[-197  -59   93 -205  306   92 -265  115 -144   18 -234   42 -195  283
 -356   31  199   60  372 -215  327  156 -139  131 -154  527 -169  275
 -209   32    6  -25 -499  390  233]  S
[-173  202  649  145  -40    1   -7 -213  279   10   32 -105   65   73
  236   26  -85 -113  125  253  147   53  286 -197  -44  133 -365  -33
   17  130   13 -572 -130  -26   44]  X
[ 192 -122  114   32  190  -41  -81   16  135  159   -5   75    0  290
 -343 -191  -19 -189  219  206 -104  279    8 -160 -376  209  -91   33
  217  110  -17  294  -59  114   78]  X
[ 113 -130  341  -20   70  -67  -25  112   57 -232   26  -73  174 -136
 -434  514  216  196 -228 -238   32 -254 -220  360  127 -283  -70  337
 -109 -266  152    6 -117   73 -439]  L
[-312   86  318 -534 -450  210   36  -58 -190  365   31  117 -122  155
  -21 -128  201    9  320 -135  331   74  203   37  -65  148 -217  546
 -567 -210   64  113 -160 -125  133]  T
[ 365   55 -683  112 -430    2   82  -41   78 -382  294 -148  140 -255
  680  120  229  208 -421  238   37  114  112  -53  269  -30   63 -335
 -115  457 -216 -168   30 -229 -120]  E
[-571 -244  246  -43 -267 -155 -141  132  223   60  -14  145   -9   16
 -543  -37  107  258  174 -285  493  326 -310  156   12  264 -493 -193
 -625 -207   17   44 -899    0  656]  M
[ 410  192   29  187  387 -172   -8 -420  238  283  186  134  204 -136
   40   -3  414 -137  473  193  245  -71   -7 -243 -243  117  -83   14
  -39  -89   53 -342 -163 -376  582]  W
[-297 -279  400  119  354 -329 -218    6   28  534 -310  247   37   32
 -258 -513  312   20  331  271   -2  279  -99 -242 -624  195 -295  215
  104  -46 -172  -80   13 -163  608]  C
[ 108  113 -190 -259   65   40  368   10 -159 -231  121   29  264 -499
  -44  319  285   64 -143 -165  -54 -152  160 -228  544  -29  -74  -59
 -282  328   -6  -22   13 -264   59]  E
[-550  -56 -229  -40  238 -186  525  130  211  -76 -362 -197  339 -183
  -99  386    6  266 -241 -337 -297 -271   28    2  371 -330  193 -381
 -454  506 -214 -104   55  132  112]  J
[-155  -29  132 -198 -333   92  120  110    1  -25  -47  -99   12 -268
  221  -17   40   95 -176   64  -66  -16  107 -147   66   34 -164  143
 -405  468  -83 -132  134 -214 -464]  J
[ 135 -222  401  390   52  106 -362 -262 -107  188  103  -34  121  295
 -127 -325 -253 -342   21  357   73 -310 -115 -149 -627  -78   15 -157
  602 -165 -576  106  126  -48   95]  X
[ 103 -344  -42  428   12  -57 -340 -148   24 -242  193  -86  123  336
   21 -105 -289   -2 -298  194  -91   75 -112   64 -257   21  171 -354
  598  -54 -325  200  213  177 -114]  E
[-288  -64  265 -386 -430  172    9 -155  146    9 -117  -49 -385 -102
  284   11 -136  103   73   19  223  631  358 -342   38  156 -517  556
 -681  212  125   14   67 -271 -251]  X
[ 276  310 -270  -59  235 -156  268    6 -300 -173  284   -5  185 -267
  351  370   42   34  -53   19  -35  346   56 -139   90   18  -95 -293
 -490  270   72 -117 -169   18  263]  L
[   5  447   26 -289  288 -704  475  269  232 -112   26  134  662 -504
    3  -38  616   55 -218  167 -376 -634  115  151  448  -12  167 -582
 -279  364  336 -386  -33 -420  184]  S
[   7   47 -393  159  -78    2   25 -102  186 -145   20 -101   48  -37
  321  208  -26   26 -318  104  -56  200   20 -357  244  -89   37 -100
 -211  204 -106 -144  -52 -151  261]  L
[-304   30  -65 -139   47  238  184  186 -277    2  144  -93  230 -122
 -204  -62  -54  -19 -201   -6  -23 -370   21  -35  201   20  253 -314
   62  193 -191   -8  -98  195   41]  X
[-397  -86 -525 -303 -226  135  484  -84 -101 -351 -153  -81   71 -615
  484  -37   28  -22 -428 -192 -248  120  358 -311  328 -194  236  172
 -445  531  -67 -178  471 -178 -369]  C
[-405 -112  265 -211 -111  -13  106 -151  143   35 -472  -20   -1 -130
  395  -22  207 -117 -169  -69  163  367  193 -225 -244 -153 -354  542
 -566  241 -270 -245 -189 -166  159]  T
[ 277  208  -67 -233    1  210  310  311 -395 -299  198 -103  -55 -277
  136  352 -260 -162 -196  -75  -78   97   57 -139  345  -71   58  111
   34  288   59  270  -89  315 -511]  E
[ 401  451  330   87  347  111 -212 -342   25  127 -148 -376 -217  228
  240  313 -188 -224  294 -368  430 -368   91 -185  125  132 -153  421
 -108 -521 -109 -266  120 -315 -350]  L
[ 160  237 -511 -139  131  367  293   34 -390   76  194   11 -114 -316
  226  174  -52   89  122   40 -147  212  301 -270  232  -23  179  214
 -131   21   40  -49  321  101 -462]  S
[  81 -105  254    5  226  265  106 -249    7  421 -209  179    9  158
 -360   86   41 -113  406  -56   13 -124   -4  -88  -47  -81   76  212
  393 -184    1  148   70   15  358]  W
[-255 -159  205  204  -66 -197 -264 -117   81  119  -22  -62   17  305
    4 -332 -135 -143   76  337   33  241  -53 -360 -542  141   86 -117
   72 -146 -349  134   22  127   45]  S
[-181  -29  650  -76  378  134   27  302 -303 -246 -353 -108 -153   22
  249  421 -279  149  -74 -299  108   73  -76  171  -17 -167 -392  193
 -133  137 -216   90 -132  313 -255]  T
[-144   86   20 -428  243  303  460  193 -312   75 -332 -123  111 -387
  144  203  111 -297  -44 -200 -286 -137  281 -395  288 -236  -34  292
 -151  537 -178   68   13  -33 -291]  J
[-551 -209  414  135 -254  225 -201  180 -336 -162 -119 -383  141  211
 -512  -15 -463 -206 -270   -4   57 -279  -19  112  -24 -100 -169 -507
  196   80 -503  318 -292  489 -212]  C
[ -40   88 -189 -218   13   69  217  228 -363   40   68  -14   82 -503
  172  -38   59 -148   61 -158 -228 -193  269 -119  559   58  184  129
  -73  316  150  -29  344 -124 -385]  L
[ 409  154 -203  -93 -144  362  103 -250  -65  -23  296  -80   59  224
  229   92   -1 -195   36  276   53  178  175 -194 -105  105  171 -111
   41  241  -55  183 -156  127  -24]  T
[ 265   46  319  200 -206  112    6   25 -182   16  344  121  246   16
   31 -141   46  -12   19  313  -31  -58   50  123  -81   56  -77 -265
  250  166   -8  -65  -88  -35  344]  C
[-446  -91  720  -25  -77  356  441  457    7   42  -86  258   66 -332
 -611  188    4  375  260 -216 -143   36 -344  172  109 -193 -375  -89
  234  376  425  -35 -394   61  563]  J
[ -11  265  311 -236  195  296  136  181 -347 -371   15 -305 -127   73
 -112  522 -357   90 -103  -75   86  157  167 -138  252   90 -421 -145
 -280  417  -44   74 -377  348  -36]  M
[-164 -213  237  393 -201   25 -498 -189   44  290  116 -248  -38  374
 -272  -80 -207 -202  129   20  282 -383 -270   -7 -221  133  -81  -75
  504 -245 -291   34  -49  206 -269]  C
[-246  230   79  -45 -178  410  192  -87  147   19   75 -221   46 -170
  -97  -97   26   99  118  165  197  100  379 -288  164  136 -299 -215
 -280  403  -51 -329 -225 -211  341]  T
[  96  105   30  169  139  -64  -97   52  -26 -150  181 -101  174  184
   41 -212 -223 -287 -194  370 -240   26  205 -196  -45  130  -50 -588
  353  167 -122   75   -2  149  -92]  W
[-235 -344 -161  210  311 -327 -472  101  -27   67 -258   39  -79  464
 -112 -417  -46 -341  147  297  -12  373 -152  130 -674  177 -250 -256
  461 -165 -143  315 -191  396   73]  S
[-332 -387  183 -217 -312  354   -7 -148   60  268 -377   38  -80  -74
 -631  -93   84  142   66  122  -46   16   24  -51   -9  -69 -256   31
    9  115   12  124   45 -343  190]  L
[-121  -62  254   39    8  295 -283 -145  121  154 -310   58 -139  477
 -212   45 -179 -215   21  284  110  -17  162  291 -144  -91 -190  182
  118 -426   76   86   70  248  -56]  M
[-301 -277 -509 -125  -26 -151   85  -19 -174 -278  -93  -31  161 -209
 -409  242  -76  -62 -287 -408  -31  161  -90    6  242 -111  305 -105
 -298 -224 -208  230 -159  246 -138]  S
[-295 -112  356 -275 -100 -170  253  -96   10  484 -246   15  200 -369
 -198  -55  210  -22  333  181 -180 -273  220 -177   44 -171  -82  229
 -248   58   55 -109  405 -508 -278]  X
[ 235 -137 -243  212    9   62  -70 -302  206   81  282   65  220  204
  217 -253  261 -148  107  212   85  -63    1 -210 -242  139  266 -151
  215 -127 -149 -130   95 -238  327]  M
[ 130  163  -27  -97  -55  611  182 -107 -332    3 -156   73 -176 -352
   73  -17  -75  -50  108  332 -213  253  435 -366   23 -122  -58  138
  144  260 -135  -66  269  -29 -150]  J
[ 182  163 -317  -35 -174  208  200 -153   32   81  149  -25   58 -364
  508   97   94  -37  -35   98 -100  -47  140 -284  203 -207  340  394
  -63  144   60  -37  305 -304 -416]  J
[ 378 -121  206  261  430 -899 -509  143  -80   28  293  193   80  430
  490  -98  -27   83  245  262   14  171 -670   -4 -178  665  -48 -780
  195 -221  360  179  -77 -238  368]  W
[ 153    5  202 -345 -253  413   20   55 -213  207 -201   11 -336  -96
  -71   39  108   39  392   63  144  270  156 -248 -144   20 -448  460
 -391   28  -61  306   36 -278 -207]  X
[  17  145    1 -202 -216 -177  -33 -264 -153  247 -131 -190   94  -41
  252   -1    2 -391  -69 -133  108 -421  181 -190  274   19  117  276
 -262 -237 -219   52  114 -266 -607]  C
[-218  100 -172 -231 -431  184  -25 -375 -304  396  114   37  140 -323
 -223 -218  211 -549  -27  133   65  -49  197 -369  -68    2  188  291
 -215 -129  -52   19  -23   34 -184]  T
[-241  292  326  194  -80  -54  -75   38  137  120   19 -287   -5  495
  230  -47 -546 -347 -177  211 -133  -78  240   38  -16  -31 -243 -246
  235   72   68  -66  -17  380 -368]  W
[-328  190  248 -355 -396   92  433 -381   16 -221  -79  -57  203 -628
  137  145  115   13 -378   92  115  161  363 -382  365   -6 -128  150
 -647  343  141 -391  -47 -297 -155]  T
[ -32  129  539 -415 -333  -14  -13 -253  -39  259  -72   39 -270  133
  -21  -69   96 -147  352  260  332  341  269 -451  -75  375 -648  303
 -297  -58  214 -174  -76 -321  337]  X
[ -15 -260  173  331  198 -363 -352   89  256 -253   83   43  341  422
 -325 -163  -71 -197 -327  118  -77 -125 -238  210 -249  130  120 -482
  349  -72 -253  198 -273  337  112]  W
[-120  -13  368   41  149  362  -58  177 -425  234  117 -124  -20  256
   64  -15  -21  -14  487   37  -73   19  226  -38 -168  141  -90  136
  195  151 -132   52  156  370 -124]  E
[-300  -80  -50 -111 -280   90 -134 -235 -154  -57  -20   21   25  -77
  153 -389 -157 -189 -494  604  -47  263  311  -77 -234  -37 -232 -536
  -93  222 -138   20   66  -35  286]  E
[ 217 -402  140 -161 -290 -267 -116 -154   13  -46 -329  171   69 -201
 -427 -207   80 -317 -108  171 -131   62  -60  -73 -248  -98   53  189
  107 -105 -225  366   57 -274 -338]  W
[ -71 -117 -187  -58   51  -65   77  124  -85 -354   35  -68   71 -309
  180  233 -113  -59 -386 -345  -25  115 -107 -157  296  -17  152  -30
 -162  189 -117   -8  -15   94 -202]  W
[-123  250  419   -7  161  358  233 -216  379  241 -314  -16 -213   17
 -199  184 -277  236   51  129   69  -56  229 -139   45  -90 -271  496
 -169   58   82 -677  103 -249  174]  C
[  16  153 -147 -141  145  279  346  -34 -277  -88   56 -166  263 -451
  194  289   81 -237 -103 -228  -93 -116  211 -264  330 -134  150   58
 -125  449 -131  -95  -30   35 -174]  X
[-332  -33  -18   -9 -717  222 -173 -381  110  192  223 -116 -103   18
 -281   48 -115 -104   39  -57  394  129  122 -354  167  182 -147  306
 -178 -241 -160 -104  -87  -14 -168]  E
[-574 -466 -108  -14 -803  288  -76  -51 -111  -31  -15   44 -192 -181
 -390  -98  -28  140  119  233  120  554   88 -117    0   37 -331 -198
 -432  168   65  -11  -83   81  456]  L
[  52  267 -270  -78  297  364    9 -295  523  101 -396   65 -288  -85
  650 -172  293  293   60 -123  328 -123  215   87   17  -13 -100  696
 -313  163   18 -730   10 -737  507]  T
[-377 -342  160   97 -304 -207  -72  -18   16   36   96   51  337  204
 -316 -166   16 -152  -88 -113  -27 -295 -148  126  -26   84  224 -145
  167  -77 -195   10    6  151   98]  C
[-219   35 -590 -246 -220 -311   41 -301  741  361 -156  366  133 -141
 -199 -195  808  150  240  -27  224  351   59   47  138  278  -52  258
 -376 -229  477 -361 -175 -524  651]  W
[-664 -133   77 -308 -214   44 -245  125  148 -143 -314    2  -55  -28
   32 -556   82 -142 -433  199  -14 -171  199  -46    6  160   -6  331
  -37  341 -130 -144  -90  -97 -105]  S
[-497  212  228  -57  -59  422   -9   61    2 -185  157 -197 -226  136
  480  133 -506   27 -230 -104  282  265  281   58   82 -124  -30  300
 -358  -77  -38  141 -164  538 -485]  L
[-641 -444  348   35 -827   92 -105 -482  302   54 -331   34  -84   26
 -512 -260   52  195  -77  272  352  350   34 -226 -405   27 -576   -3
 -190  -12 -377 -259 -229 -254  473]  C
[-602   83  188 -406 -197 -309 -103  154 -164 -316 -225 -189  -88  213
   57 -136 -351 -274 -443    4  148  301  379 -141  129  329 -300  249
 -309   25 -216  224  -33  453 -705]  C
